Here is a tiny trained network, its code and every weight. The questions are about switching its units off for an input and a class, where a switched-off unit gives its printed mean instead of its output.

import numpy as np


def w(rows, s, z=0):
    codes = np.array(rows[::2]) - 128.0
    scale = np.full(codes.shape[1], s)
    scale[-1] = z or s
    return codes * scale


def f(y):
    return y / 2 * (1 + np.tanh(0.7978845608 * (y + 0.044715 * y**3)))


def log_softmax(a):
    a = a - a.max(-1, keepdims=True)
    return a - np.log(np.exp(a).sum(-1, keepdims=True))


def net(x, mask):
    res = np.array(x, float).reshape(1, 4) / 4 @ E
    y = f(res @ A[0][:, :-1].T + A[0][:, -1])
    res = res + np.where(mask, y, B[0][:, -1]) @ B[0][:, :-1]
    return log_softmax(res[-1] @ U[:, :-1].T + U[:, -1])


A, B = {}, {}
E = w([
[87,103,176,70,236,122,196,63,97,150,155,103],'x0',
[63,135,114,28,135,120,35,181,188,139,187,89],'x1',
[88,123,140,159,89,28,79,110,31,158,75,56],'x2',
[147,134,224,69,46,254,96,109,59,95,127,103],'x3',
],0.0074)
A[0] = w([
[106,118,133,104,137,122,81,153,139,139,181,115,2],'n0',
[162,137,125,129,149,168,147,127,168,141,154,149,21],'n1',
[111,128,92,155,172,76,123,147,152,114,108,160,46],'n2',
[121,137,93,131,135,80,99,118,46,149,78,73,16],'n3',
[141,142,229,97,90,241,83,98,113,91,145,122,83],'n4',
[146,146,124,180,102,127,199,81,79,127,111,177,28],'n5',
[90,97,149,171,78,38,78,105,68,218,113,69,64],'n6',
[104,109,117,165,85,8,81,106,58,167,54,44,85],'n7',
[127,104,112,114,116,133,128,126,115,163,127,154,128],'n8',
[106,130,108,191,141,62,158,139,198,123,143,115,59],'n9',
[152,158,140,140,186,198,170,150,188,98,171,164,57],'n10',
[185,111,127,234,138,120,198,42,114,106,42,182,48],'n11',
[167,176,120,129,138,179,149,136,208,77,175,201,78],'n12',
[70,84,167,78,196,116,201,72,90,155,164,120,9],'n13',
[196,108,153,174,95,92,211,70,93,105,108,187,44],'n14',
[199,168,81,174,47,143,95,188,143,118,72,182,51],'n15',
[138,105,188,126,106,147,108,110,125,112,139,125,7],'n16',
[120,101,62,180,171,96,161,151,184,160,139,123,98],'n17',
[134,153,51,189,195,22,151,157,184,180,135,179,119],'n18',
[115,132,105,136,118,101,150,113,164,161,125,125,21],'n19',
[190,111,94,104,144,195,158,119,183,136,155,180,70],'n20',
[167,167,85,205,31,119,65,200,178,120,92,182,30],'n21',
[165,113,136,116,147,175,149,133,205,106,156,230,66],'n22',
[94,81,178,77,254,119,198,44,86,166,185,127,31],'n23',
[60,138,112,54,116,112,89,175,147,147,170,136,43],'n24',
[128,135,123,126,127,132,141,140,129,130,120,112,121],'n25',
[181,90,69,98,164,206,226,174,219,114,187,234,95],'n26',
[126,126,68,135,193,50,205,150,161,167,146,119,85],'n27',
[103,97,211,112,209,129,196,79,103,201,117,143,62],'n28',
[98,116,134,169,120,86,98,113,48,172,87,15,69],'n29',
[82,146,158,45,125,81,47,191,186,115,187,93,46],'n30',
[189,149,88,193,47,125,52,218,122,122,141,194,32],'n31',
[128,138,90,151,160,68,116,120,163,163,122,183,84],'n32',
[175,134,226,112,53,244,146,121,35,104,138,91,45],'n33',
[114,96,31,197,207,85,159,147,154,168,125,176,105],'n34',
[42,136,79,44,157,107,39,196,192,157,205,71,31],'n35',
[222,137,126,212,151,134,224,127,65,111,76,179,64],'n36',
],0.0071,0.0043)
B[0] = w([
[151,121,119,134,145,139,132,145,150,167,135,147,134],'n0',
[100,160,127,167,122,98,134,135,118,113,128,140,138],'n1',
[140,97,147,81,82,152,95,97,89,116,89,151,153],'n2',
[92,177,174,160,154,91,136,123,136,98,154,158,158],'n3',
[169,79,192,62,47,160,76,69,64,126,64,174,209],'n4',
[200,114,97,157,164,154,91,168,140,185,181,124,158],'n5',
[66,206,182,218,148,80,131,146,114,80,196,156,200],'n6',
[66,194,205,196,179,52,141,149,131,80,184,178,226],'n7',
[127,133,124,133,150,154,135,120,106,104,144,116,128],'n8',
[125,116,163,42,68,167,92,96,85,139,100,156,168],'n9',
[71,164,172,191,174,67,119,130,124,91,167,151,185],'n10',
[206,94,78,170,187,194,125,226,160,236,200,126,204],'n11',
[84,163,193,196,148,56,148,118,127,92,180,147,199],'n12',
[125,135,66,98,127,114,223,81,189,84,94,77,172],'n13',
[202,90,102,152,220,186,90,217,147,205,170,109,176],'n14',
[98,105,49,97,151,123,201,98,191,98,89,64,191],'n15',
[138,113,128,110,75,139,108,144,132,116,129,138,126],'n16',
[162,104,175,75,55,155,112,97,76,115,106,166,189],'n17',
[153,102,190,41,27,195,54,106,66,113,53,169,242],'n18',
[125,112,137,106,129,142,123,132,126,114,117,120,123],'n19',
[79,176,171,187,164,63,118,140,108,105,146,144,183],'n20',
[64,103,27,66,103,104,236,49,202,67,106,17,203],'n21',
[62,214,189,189,152,57,127,151,125,102,176,159,193],'n22',
[75,121,15,65,93,89,255,33,238,56,70,19,204],'n23',
[168,118,96,154,174,163,147,152,105,192,155,123,169],'n24',
[127,122,132,117,140,128,134,117,121,129,152,121,126],'n25',
[49,232,209,199,183,59,110,161,95,83,194,167,254],'n26',
[147,86,159,85,52,165,82,68,79,110,74,142,200],'n27',
[90,106,57,89,116,113,162,123,204,121,107,37,174],'n28',
[74,213,185,188,146,67,138,148,127,84,177,189,190],'n29',
[218,78,71,193,169,190,96,198,149,238,145,132,201],'n30',
[90,114,52,67,141,95,238,44,213,65,66,38,194],'n31',
[174,116,168,82,74,161,114,67,69,126,93,137,169],'n32',
[147,105,161,37,26,198,19,76,73,129,58,195,214],'n33',
[155,116,156,62,43,183,55,81,64,112,71,165,219],'n34',
[240,49,80,190,225,206,130,243,125,224,168,115,227],'n35',
[182,58,72,166,209,168,93,238,149,247,174,104,202],'n36',
],0.0063,0.0087)
U = w([
[153,124,186,51,46,174,91,111,52,127,83,181,252],'0',
[73,209,203,206,162,30,131,166,125,94,165,178,143],'1',
[203,100,67,164,190,182,125,222,161,255,152,122,61],'2',
[94,132,26,73,112,91,196,90,240,77,92,35,56],'3',
],0.0089,0.002)

Each question gives the input, the list of numbers given to net, and the class t.
The units are the neurons (one row each of A and B). Each row of codes is followed by its name. A weight is (code - 128) times the scale printed after its matrix; where a second scale follows, it is the last column's (A, B and U).
mask holds one flag per neuron, in row order. A switched-off neuron (its flag False) gives its mean, the last column of its row in B, instead of its output. The means were averaged over made-up inputs and are rounded, as every weight is.
A unit's drop is (log p(t) with every unit on - log p(t) with that unit switched off) / (log p(t) with every unit on - log p(t) with every unit switched off).
The circuit of an input: a set's keep is (log p(t) with only the set's units on - log p(t) with every unit switched off) / (log p(t) with every unit on - log p(t) with every unit switched off). Starting from the 12 units with the biggest drops (on a tie, the unit counted first), units are removed one at a time, each time the one whose removal leaves the highest keep (on an exact tie, the one counted first), for as long as the keep stays at least 0.8.
units of the circuit, in order: the units of the circuit, biggest drop first
most important unit: the unit with the biggest drop
top k neurons: the k neurons with the biggest drops, biggest first
drop of u: that unit's drop, to one decimal
input [7,-3,2,-4], class 3: units of the circuit, in order => n23
input [6,-3,-1,-6], class 0: top 2 neurons => n18; n34
input [8,7,2,-8], class 0: top 3 neurons => n18; n27; n34
input [2,4,-4,3], class 1: top 2 neurons => n36; n11
input [3,-7,-6,-3], class 2: top 4 neurons => n36; n11; n14; n7
input [-4,5,7,6], class 1: top 2 neurons => n7; n6
input [-7,4,6,0], class 3: top 3 neurons => n21; n31; n26
input [3,8,7,-8], class 0: top 3 neurons => n18; n27; n34
input [-4,3,-8,-7], class 1: top 4 neurons => n26; n22; n12; n10
input [5,-1,5,2], class 1: top 3 neurons => n29; n21; n7
input [-2,7,-7,-4], class 1: top 4 neurons => n26; n12; n22; n10
input [-7,2,-7,3], class 1: top 3 neurons => n26; n12; n22
input [8,7,-6,1], class 3: top 2 neurons => n23; n13
input [-4,0,3,3], class 3: most important unit => n18
input [7,8,5,-3], class 2: top 2 neurons => n35; n30
input [-6,0,7,4], class 1: drop of n6 => 0.1
input [-1,7,3,6], class 2: drop of n35 => 0.5
input [2,1,-1,-1], class 3: drop of n21 => -0.2
